Below are the code and all the weights of a small trained network. Each question names an input and a target symbol and asks about switching units off, where a switched-off unit gives its printed mean instead of its output.

import numpy as np


def w(rows, s, z=0):
    codes = np.array(rows[::2]) - 128.0
    scale = np.full(codes.shape[1], s)
    scale[-1] = z or s
    return codes * scale


def norm(h):
    return h / np.sqrt((h * h).mean(-1, keepdims=True) + 1e-5)


def softmax(a):
    e = np.exp(a - a.max(-1, keepdims=True))
    return e / e.sum(-1, keepdims=True)


def log_softmax(a):
    a = a - a.max(-1, keepdims=True)
    return a - np.log(np.exp(a).sum(-1, keepdims=True))


def net(x, mask):
    ids = ['ΔΘΛβεμ'.index(c) for c in x.split()]
    T = len(ids)
    res = E[ids] + P[:T]
    u = 0
    for l in range(3):
        r = norm(res)
        for j in range(2):
            rows = slice(4 * j, 4 * j + 4)
            q, k, v = (r @ M[l][rows].T for M in (Q, K, V))
            z = softmax(np.where(np.tri(T) > 0, q @ k.T / 4**0.5, -1e9)) @ v
            o = O[l][rows]
            res = res + np.where(mask[u + j], z, o[:, -1]) @ o[:, :-1]
        u += 2
    return log_softmax(norm(res)[-1] @ U[:, :-1].T + U[:, -1])


Q, K, V, O = {}, {}, {}, {}
E = w([
[176,128,114,145,78],'Δ',
[82,163,210,236,101],'Θ',
[39,223,139,116,165],'Λ',
[243,45,153,98,172],'β',
[186,112,163,76,119],'ε',
[102,98,6,161,40],'μ',
],0.016)
P = w([
[191,181,113,159,197],'0',
[137,78,144,185,179],'1',
[122,55,148,201,142],'2',
[73,51,131,184,137],'3',
[51,65,124,190,124],'4',
[22,66,92,157,136],'5',
[18,77,100,157,141],'6',
[23,92,95,172,134],'7',
[9,100,100,172,126],'8',
[17,120,102,182,127],'9',
[5,121,101,180,123],'10',
[2,156,110,186,108],'11',
[13,167,105,174,123],'12',
[29,166,118,166,158],'13',
],0.0036)
Q[0] = w([
[188,214,146,84,125],'0.h0',
[63,131,98,100,155],'0.h0',
[84,124,106,117,96],'0.h0',
[115,84,106,89,133],'0.h0',
[136,50,63,227,25],'0.h1',
[1,156,97,160,46],'0.h1',
[116,162,124,129,158],'0.h1',
[29,99,53,126,185],'0.h1',
],0.0086)
K[0] = w([
[219,91,47,103,234],'0.h0',
[148,96,99,104,130],'0.h0',
[103,140,107,125,169],'0.h0',
[48,63,82,242,128],'0.h0',
[115,31,71,186,51],'0.h1',
[115,181,105,213,118],'0.h1',
[45,73,94,160,133],'0.h1',
[75,101,1,149,169],'0.h1',
],0.0091)
V[0] = w([
[78,72,67,92,122],'0.h0',
[93,117,103,175,111],'0.h0',
[186,107,143,122,144],'0.h0',
[82,78,212,104,94],'0.h0',
[128,142,215,47,65],'0.h1',
[87,156,167,172,151],'0.h1',
[176,2,176,61,140],'0.h1',
[134,177,221,186,102],'0.h1',
],0.008)
O[0] = w([
[196,209,252,95,41,73],'0.h0',
[142,222,108,180,114,130],'0.h0',
[78,60,107,80,150,173],'0.h0',
[63,25,125,181,121,153],'0.h0',
[144,114,57,56,61,159],'0.h1',
[181,152,82,126,129,84],'0.h1',
[2,168,161,190,123,254],'0.h1',
[150,41,106,18,206,142],'0.h1',
],0.006,0.0045)
Q[1] = w([
[135,171,93,53,204],'1.h0',
[81,191,29,123,142],'1.h0',
[179,181,31,170,160],'1.h0',
[112,46,96,195,202],'1.h0',
[105,2,194,44,89],'1.h1',
[108,107,112,144,49],'1.h1',
[71,128,190,110,148],'1.h1',
[104,219,61,218,143],'1.h1',
],0.0081)
K[1] = w([
[144,162,159,39,166],'1.h0',
[163,246,143,134,154],'1.h0',
[87,129,193,75,195],'1.h0',
[124,169,130,115,125],'1.h0',
[156,201,101,57,86],'1.h1',
[156,45,78,173,66],'1.h1',
[13,196,197,2,110],'1.h1',
[94,122,157,170,60],'1.h1',
],0.0092)
V[1] = w([
[145,135,142,71,175],'1.h0',
[150,23,130,254,68],'1.h0',
[136,110,113,135,85],'1.h0',
[30,157,56,90,138],'1.h0',
[108,80,191,204,156],'1.h1',
[114,164,173,140,164],'1.h1',
[54,127,130,118,72],'1.h1',
[164,64,167,143,59],'1.h1',
],0.0089)
O[1] = w([
[78,193,155,135,188,92],'1.h0',
[180,129,40,89,188,254],'1.h0',
[168,142,73,174,182,137],'1.h0',
[146,127,173,173,65,136],'1.h0',
[149,156,170,96,142,183],'1.h1',
[105,104,156,162,140,122],'1.h1',
[92,83,152,156,106,148],'1.h1',
[240,81,116,121,255,128],'1.h1',
],0.0068,0.0078)
Q[2] = w([
[122,98,113,119,152],'2.h0',
[160,57,98,112,168],'2.h0',
[107,81,2,74,79],'2.h0',
[122,49,155,165,127],'2.h0',
[81,23,84,166,107],'2.h1',
[110,179,181,124,157],'2.h1',
[180,183,182,100,3],'2.h1',
[123,130,84,152,192],'2.h1',
],0.0098)
K[2] = w([
[107,162,159,154,156],'2.h0',
[182,148,52,209,85],'2.h0',
[196,93,59,206,157],'2.h0',
[106,113,207,247,120],'2.h0',
[121,126,2,156,43],'2.h1',
[150,55,154,111,188],'2.h1',
[139,191,175,180,183],'2.h1',
[55,93,153,130,79],'2.h1',
],0.0082)
V[2] = w([
[152,100,22,22,25],'2.h0',
[136,144,182,188,103],'2.h0',
[124,169,144,154,40],'2.h0',
[25,133,195,253,169],'2.h0',
[172,160,197,79,129],'2.h1',
[164,117,143,235,170],'2.h1',
[130,163,134,135,145],'2.h1',
[118,232,200,35,153],'2.h1',
],0.0073)
O[2] = w([
[241,170,123,112,44,127],'2.h0',
[102,85,134,175,211,87],'2.h0',
[149,49,173,159,158,48],'2.h0',
[106,171,142,186,179,119],'2.h0',
[211,124,118,92,154,45],'2.h1',
[109,254,114,250,133,136],'2.h1',
[141,192,121,152,54,104],'2.h1',
[121,132,194,52,119,3],'2.h1',
],0.0074,0.0061)
U = w([
[61,182,162,195,2,178],'Δ',
[185,178,49,73,102,1],'Θ',
[163,143,215,78,170,59],'Λ',
[67,172,21,159,204,170],'β',
[64,54,136,83,66,131],'ε',
[188,193,132,245,31,226],'μ',
],0.0086,0.0021)

Each question gives the input, a string of symbols that net reads in full, and the target symbol t.
The units are the heads (4 rows each of Q, K, V and O). Each row of codes is followed by its name. A weight is (code - 128) times the scale printed after its matrix; where a second scale follows, it is the last column's (O and U).
mask holds one flag per head, layer by layer. A switched-off head (its flag False) gives its mean, the last column of its rows in O, instead of its output. The means were averaged over made-up inputs and are rounded, as every weight is.
A unit's drop is (log p(t) with every unit on - log p(t) with that unit switched off) / (log p(t) with every unit on - log p(t) with every unit switched off).
The circuit of an input: a set's keep is (log p(t) with only the set's units on - log p(t) with every unit switched off) / (log p(t) with every unit on - log p(t) with every unit switched off). Starting from all 6 units, units are removed one at a time, each time the one whose removal leaves the highest keep (on an exact tie, the one counted first), for as long as the keep stays at least 0.8.
units of the circuit, in order: the units of the circuit, biggest drop first
unit that matters most: the unit with the biggest drop
heads that matter: for each layer, one digit per head in row order, 1 if its drop is at least 0.15 and else 0, layers parted by /
drop when u is switched off: that unit's drop, to one decimal
input β β β ε Δ β Λ, target Δ: units of the circuit, in order -> 1.h0, 0.h1
input μ β Λ β Θ β β β μ ε Δ Θ Λ μ, target μ: units of the circuit, in order -> 0.h0, 0.h1
input Δ β Λ β Θ β Λ β Θ, target β: units of the circuit, in order -> 0.h1, 1.h0
input Θ ε ε, target ε: units of the circuit, in order -> 0.h1, 2.h1
input μ β β μ ε, target μ: units of the circuit, in order -> 2.h0
input Λ ε ε, target Δ: heads that matter -> 01 / 11 / 00
input Θ Δ Θ, target Θ: heads that matter -> 01 / 11 / 10
input β Θ Λ ε ε β β Θ β μ ε Θ Λ ε, target Δ: heads that matter -> 01 / 01 / 00
input Λ Λ β Λ β Δ Θ β Λ μ Λ Θ μ, target μ: units of the circuit, in order -> 0.h1, 0.h0
input β β Θ Δ Δ β Δ Δ, target Θ: units of the circuit, in order -> 2.h0, 1.h0
input β Δ β β μ, target Θ: heads that matter -> 00 / 11 / 10
input ε β Λ ε ε β β, target ε: heads that matter -> 11 / 00 / 01
input β Λ β ε Θ Θ ε β Θ Λ Θ Δ ε Θ, target ε: units of the circuit, in order -> 2.h1, 0.h1
input β Θ Θ β β, target β: unit that matters most -> 0.h0
input Θ Λ μ β μ μ β Δ Θ Θ Δ Θ Θ, target β: heads that matter -> 01 / 00 / 10
input Δ Δ Λ, target Δ: units of the circuit, in order -> 1.h0, 0.h0
input Δ β β Λ β β β ε β Λ β, target Δ: heads that matter -> 01 / 01 / 00
input Δ Θ β, target β: heads that matter -> 11 / 00 / 00
input μ Λ μ β, target μ: units of the circuit, in order -> 0.h1, 0.h0
input μ β Λ μ ε Θ Θ β Θ β ε Θ Δ ε, target ε: units of the circuit, in order -> 0.h0
input ε β Δ β β β Θ Θ Λ ε Θ, target ε: heads that matter -> 11 / 11 / 01
input Δ Δ ε β Λ Θ Δ β ε Θ β ε Λ β, target ε: drop when 2.h1 is switched off -> 0.7
input μ Λ ε β Λ Λ β β, target Δ: drop when 0.h1 is switched off -> 1.0
input Θ β β Δ Θ Θ Λ Δ, target Θ: drop when 2.h1 is switched off -> 0.1
input Θ μ β β, target μ: drop when 0.h1 is switched off -> 0.8
